Below are the code and all the weights of a small trained network. Each question names an input and a target symbol and asks about switching units off, where a switched-off unit gives its printed mean instead of its output.

import numpy as np


def w(rows, s, z=0):
    codes = np.array(rows[::2]) - 128.0
    scale = np.full(codes.shape[1], s)
    scale[-1] = z or s
    return codes * scale


def norm(h):
    return h / np.sqrt((h * h).mean(-1, keepdims=True) + 1e-5)


def f(y):
    return y / 2 * (1 + np.tanh(0.7978845608 * (y + 0.044715 * y**3)))


def softmax(a):
    e = np.exp(a - a.max(-1, keepdims=True))
    return e / e.sum(-1, keepdims=True)


def log_softmax(a):
    a = a - a.max(-1, keepdims=True)
    return a - np.log(np.exp(a).sum(-1, keepdims=True))


def net(x, mask):
    ids = ['ζηθμπσφψω'.index(c) for c in x.split()]
    T = len(ids)
    res = E[ids] + P[:T]
    u = 0
    for l in range(2):
        q, k, v = (norm(res) @ M[l].T for M in (Q, K, V))
        z = softmax(np.where(np.tri(T) > 0, q @ k.T / 4**0.5, -1e9)) @ v
        res = res + np.where(mask[u], z, O[l][:, -1]) @ O[l][:, :-1]
        u += 1
        y = f(norm(res) @ A[l][:, :-1].T + A[l][:, -1])
        res = res + np.where(mask[u : u + 8], y, B[l][:, -1]) @ B[l][:, :-1]
        u += 8
    return log_softmax(norm(res)[-1] @ U[:, :-1].T + U[:, -1])


Q, K, V, O, A, B = {}, {}, {}, {}, {}, {}
E = w([
[31,111,219],'ζ',
[142,103,252],'η',
[114,116,164],'θ',
[117,92,139],'μ',
[127,101,132],'π',
[196,89,148],'σ',
[221,195,182],'φ',
[60,56,68],'ψ',
[181,17,75],'ω',
],0.019)
P = w([
[109,192,25],'0',
[130,143,75],'1',
[147,179,85],'2',
[83,142,100],'3',
[190,253,140],'4',
[196,251,142],'5',
[160,216,72],'6',
[50,66,142],'7',
],0.0052)
Q[0] = w([
[98,127,92],'L0H0',
[90,158,103],'L0H0',
[146,180,250],'L0H0',
[142,131,131],'L0H0',
],0.018)
K[0] = w([
[76,77,117],'L0H0',
[41,72,70],'L0H0',
[160,253,211],'L0H0',
[143,136,99],'L0H0',
],0.012)
V[0] = w([
[118,61,77],'L0H0',
[241,160,255],'L0H0',
[164,132,167],'L0H0',
[109,141,151],'L0H0',
],0.0093)
O[0] = w([
[22,93,157,78],'L0H0',
[88,254,11,255],'L0H0',
[108,169,96,167],'L0H0',
[189,164,165,145],'L0H0',
],0.0033,0.0057)
A[0] = w([
[180,97,133,235],'L0N0',
[155,147,112,104],'L0N1',
[37,96,156,138],'L0N2',
[121,150,141,44],'L0N3',
[246,149,194,214],'L0N4',
[168,169,77,107],'L0N5',
[172,5,154,7],'L0N6',
[145,160,175,23],'L0N7',
],0.017,0.0013)
B[0] = w([
[115,149,81,153],'L0N0',
[136,144,91,153],'L0N1',
[184,184,94,242],'L0N2',
[150,74,137,144],'L0N3',
[144,76,11,236],'L0N4',
[155,174,1,217],'L0N5',
[81,224,114,254],'L0N6',
[127,111,195,175],'L0N7',
],0.013,0.0068)
Q[1] = w([
[155,50,124],'L1H0',
[126,250,53],'L1H0',
[133,76,120],'L1H0',
[126,82,119],'L1H0',
],0.019)
K[1] = w([
[175,61,144],'L1H0',
[249,225,3],'L1H0',
[183,95,107],'L1H0',
[180,103,99],'L1H0',
],0.015)
V[1] = w([
[15,106,96],'L1H0',
[253,155,157],'L1H0',
[94,106,109],'L1H0',
[40,162,160],'L1H0',
],0.011)
O[1] = w([
[44,12,37,125],'L1H0',
[192,206,186,170],'L1H0',
[122,100,131,126],'L1H0',
[66,157,58,5],'L1H0',
],0.011,0.0027)
A[1] = w([
[153,119,153,131],'L1N0',
[136,101,114,36],'L1N1',
[168,168,124,157],'L1N2',
[144,170,154,140],'L1N3',
[116,117,163,2],'L1N4',
[116,141,177,105],'L1N5',
[175,157,5,174],'L1N6',
[181,172,179,109],'L1N7',
],0.016,0.0013)
B[1] = w([
[145,94,107,125],'L1N0',
[100,233,164,126],'L1N1',
[83,185,104,168],'L1N2',
[89,135,138,147],'L1N3',
[57,185,89,120],'L1N4',
[50,195,60,127],'L1N5',
[70,94,254,254],'L1N6',
[138,36,180,150],'L1N7',
],0.0096,0.017)
U = w([
[172,173,179,196],'ζ',
[152,56,128,218],'η',
[32,100,252,73],'θ',
[111,138,104,3],'μ',
[107,201,71,177],'π',
[138,151,200,117],'σ',
[234,243,65,55],'φ',
[112,101,3,149],'ψ',
[82,91,91,29],'ω',
],0.013,0.0059)

Each question gives the input, a string of symbols that net reads in full, and the target symbol t.
The units are the heads (4 rows each of Q, K, V and O) and the neurons (one row each of A and B). Each row of codes is followed by its name. A weight is (code - 128) times the scale printed after its matrix; where a second scale follows, it is the last column's (O, A, B and U).
mask holds one flag per unit, layer by layer, with each layer's heads first. A switched-off unit (its flag False) gives its mean, the last column of its rows in O or B, instead of its output. The means were averaged over made-up inputs and are rounded, as every weight is.
A unit's drop is (log p(t) with every unit on - log p(t) with that unit switched off) / (log p(t) with every unit on - log p(t) with every unit switched off).
The circuit of an input: a set's keep is (log p(t) with only the set's units on - log p(t) with every unit switched off) / (log p(t) with every unit on - log p(t) with every unit switched off). Starting from the 12 units with the biggest drops (on a tie, the unit counted first), units are removed one at a time, each time the one whose removal leaves the highest keep (on an exact tie, the one counted first), for as long as the keep stays at least 0.8.
circuit, biggest first: the units of the circuit, biggest drop first
most important unit: the unit with the biggest drop
top k neurons: the k neurons with the biggest drops, biggest first
top k neurons in layer l: the k neurons of layer l with the biggest drops, biggest first
drop of u: that unit's drop, to one decimal
input σ π θ θ ζ ψ, target θ: circuit, biggest first => L0N5
input θ π θ π π π ζ θ, target ζ: top 2 neurons in layer 0 => L0N2; L0N4
input θ θ ζ π μ θ θ φ, target φ: circuit, biggest first => L0H0; L0N4
input μ η η ζ π σ, target ψ: top 3 neurons => L0N4; L0N2; L0N5
input θ φ ψ θ φ π θ π, target π: circuit, biggest first => L0N6; L0H0; L1N6; L0N4
input θ ψ θ θ σ ω, target θ: circuit, biggest first => L0H0; L0N5
input σ π η ζ, target π: top 4 neurons => L0N4; L1N6; L0N2; L0N5
input ω θ ψ φ π π ψ μ, target π: top 3 neurons => L0N6; L1N6; L0N4
input θ ω ω, target θ: top 2 neurons => L0N6; L0N4
input θ π θ ζ, target π: top 3 neurons => L1N6; L0N4; L0N5
input π φ μ η, target η: top 3 neurons => L0N4; L0N2; L1N6
input ψ η ζ θ, target ζ: top 4 neurons => L1N6; L0N7; L0N6; L1N7
input θ π ψ, target θ: top 3 neurons in layer 0 => L0N2; L0N4; L0N5
input θ θ ζ θ θ π θ ω, target π: most important unit => L0N6
input π σ π φ π σ φ φ, target φ: top 4 neurons in layer 0 => L0N5; L0N4; L0N6; L0N1
input θ φ π ψ η η, target η: top 2 neurons in layer 0 => L0N4; L0N6
input θ θ θ π θ, target θ: top 3 neurons in layer 0 => L0N2; L0N6; L0N4
input ψ π π θ σ, target ψ: top 2 neurons => L0N4; L0N5
input θ θ π θ η θ π π, target π: drop of L1N6 => 0.4
input θ μ ζ ζ ψ ψ σ σ, target π: most important unit => L0N6
